Below are the code and all the weights of a small trained network. Each question names an input and a class and asks about switching units off, where a switched-off unit gives its printed mean instead of its output.

import numpy as np


def w(rows, s, z=0):
    codes = np.array(rows[::2]) - 128.0
    scale = np.full(codes.shape[1], s)
    scale[-1] = z or s
    return codes * scale


def norm(h):
    return h / np.sqrt((h * h).mean(-1, keepdims=True) + 1e-5)


def f(y):
    return y / 2 * (1 + np.tanh(0.7978845608 * (y + 0.044715 * y**3)))


def log_softmax(a):
    a = a - a.max(-1, keepdims=True)
    return a - np.log(np.exp(a).sum(-1, keepdims=True))


def net(x, mask):
    res = np.array(x, float).reshape(1, 8) / 4 @ E
    u = 0
    for l in range(3):
        y = f(norm(res) @ A[l][:, :-1].T + A[l][:, -1])
        res = res + np.where(mask[u : u + 5], y, B[l][:, -1]) @ B[l][:, :-1]
        u += 5
    return log_softmax(norm(res)[-1] @ U[:, :-1].T + U[:, -1])


A, B = {}, {}
E = w([
[154,255,32,210,188,43],'x0',
[23,168,158,64,127,202],'x1',
[78,97,9,160,145,174],'x2',
[7,52,172,182,194,49],'x3',
[151,131,154,114,169,146],'x4',
[113,119,103,131,128,130],'x5',
[117,132,132,127,81,99],'x6',
[122,127,135,125,122,128],'x7',
],0.0049)
A[0] = w([
[122,44,107,134,17,172,209],'L0N1',
[201,86,130,150,57,40,114],'L0N2',
[7,211,142,22,107,136,78],'L0N3',
[220,2,71,160,131,59,7],'L0N4',
[147,79,126,183,169,67,118],'L0N5',
],0.0061,0.0018)
B[0] = w([
[197,124,141,94,172,101,255],'L0N1',
[155,124,196,204,189,203,189],'L0N2',
[186,81,144,248,138,186,228],'L0N3',
[56,73,101,193,129,176,194],'L0N4',
[127,87,169,67,1,127,171],'L0N5',
],0.0071,0.0028)
A[1] = w([
[161,61,125,75,60,173,95],'L1N1',
[83,106,102,225,95,243,177],'L1N2',
[136,1,124,39,128,115,199],'L1N3',
[32,66,119,117,199,80,3],'L1N4',
[54,82,45,219,106,180,116],'L1N5',
],0.0081,0.0023)
B[1] = w([
[36,105,26,174,156,119,197],'L1N1',
[169,129,216,230,152,154,254],'L1N2',
[95,177,146,95,196,110,249],'L1N3',
[97,190,97,109,2,96,188],'L1N4',
[177,170,179,114,145,124,248],'L1N5',
],0.0092,0.005)
A[2] = w([
[219,105,25,113,80,202,255],'L2N1',
[93,142,96,140,162,74,252],'L2N2',
[175,178,242,125,150,123,116],'L2N3',
[80,123,217,163,58,52,160],'L2N4',
[183,254,89,149,141,11,145],'L2N5',
],0.0071,0.00088)
B[2] = w([
[120,190,108,97,19,93,188],'L2N1',
[136,133,114,110,127,254,157],'L2N2',
[226,120,73,109,129,209,253],'L2N3',
[200,169,46,71,81,189,220],'L2N4',
[47,101,177,86,226,115,240],'L2N5',
],0.0093,0.0049)
U = w([
[183,161,117,137,120,149,213],'0',
[169,86,197,254,91,118,157],'1',
[144,222,71,86,24,104,5],'2',
[163,135,124,145,131,127,168],'3',
[160,141,128,143,124,118,152],'4',
[63,64,156,124,187,35,86],'5',
[160,132,121,138,114,125,58],'6',
],0.0083,0.0028)

Each question gives the input, the list of numbers given to net, and the class t.
The units are the neurons (one row each of A and B). Each row of codes is followed by its name. A weight is (code - 128) times the scale printed after its matrix; where a second scale follows, it is the last column's (A, B and U).
mask holds one flag per neuron, layer by layer. A switched-off neuron (its flag False) gives its mean, the last column of its row in B, instead of its output. The means were averaged over made-up inputs and are rounded, as every weight is.
A unit's drop is (log p(t) with every unit on - log p(t) with that unit switched off) / (log p(t) with every unit on - log p(t) with every unit switched off).
The circuit of an input: a set's keep is (log p(t) with only the set's units on - log p(t) with every unit switched off) / (log p(t) with every unit on - log p(t) with every unit switched off). Starting from the 12 units with the biggest drops (on a tie, the unit counted first), units are removed one at a time, each time the one whose removal leaves the highest keep (on an exact tie, the one counted first), for as long as the keep stays at least 0.8.
units of the circuit, in order: the units of the circuit, biggest drop first
unit that matters most: the unit with the biggest drop
top k neurons: the k neurons with the biggest drops, biggest first
input [4,3,4,-7,4,-3,-1,-6], class 2: units of the circuit, in order => (L2N1 L1N3 L0N2)
input [8,-5,-5,-4,-2,4,-7,-4], class 5: unit that matters most => L2N5
input [-4,-2,-6,-8,5,2,0,6], class 2: units of the circuit, in order => (L1N2 L2N1 L1N1)
input [1,6,-2,1,7,6,-5,-3], class 1: units of the circuit, in order => (L0N3 L1N2)
input [-7,4,4,0,-8,-4,5,-2], class 5: top 2 neurons => (L0N1 L1N1)
input [-7,2,-1,-7,1,-6,-5,-4], class 2: units of the circuit, in order => (L2N1 L1N1 L0N2)
input [-8,-1,7,-2,1,-3,-4,0], class 5: units of the circuit, in order => (L2N3 L2N4 L1N1)
input [8,5,2,-3,-6,6,-5,-5], class 5: units of the circuit, in order => (L2N5 L2N4)
input [-8,5,4,-5,-1,-1,4,-4], class 5: units of the circuit, in order => (L1N1 L2N3 L2N4)
input [-7,-3,6,-6,-7,-4,4,-1], class 5: units of the circuit, in order => (L1N1 L2N4)
input [-3,5,4,0,-6,-1,4,-3], class 1: top 2 neurons => (L0N3 L1N2)
input [-8,4,7,1,1,2,-7,-1], class 5: top 4 neurons => (L1N1 L0N1 L2N4 L2N3)
input [6,6,-2,-4,-3,-5,-2,1], class 1: units of the circuit, in order => (L0N3 L0N1 L1N2)
input [3,4,2,6,0,2,3,2], class 2: top 4 neurons => (L1N4 L2N4 L0N2 L0N4)
input [-1,4,5,6,1,-6,-3,1], class 2: unit that matters most => L1N4
input [-1,-6,5,-6,-7,2,-2,6], class 1: top 3 neurons => (L0N4 L1N2 L2N4)
input [-3,6,4,3,5,-1,-4,-1], class 1: top 2 neurons => (L0N3 L1N2)
input [-8,4,-6,1,7,0,7,1], class 5: top 4 neurons => (L1N1 L1N2 L1N5 L1N4)
input [3,-4,6,8,5,0,7,-5], class 2: top 3 neurons => (L2N4 L1N4 L0N3)
input [3,6,5,3,-6,-1,4,-5], class 1: top 3 neurons => (L0N3 L1N2 L1N3)
input [-3,-1,5,7,5,0,5,-5], class 2: units of the circuit, in order => (L1N4)
input [-5,-2,-2,-2,0,3,-2,4], class 5: units of the circuit, in order => (L1N1 L2N3)
input [-8,2,-7,-3,2,-5,-6,3], class 5: top 2 neurons => (L1N1 L1N2)
input [-6,0,1,4,8,1,-1,3], class 5: top 2 neurons => (L2N3 L1N2)
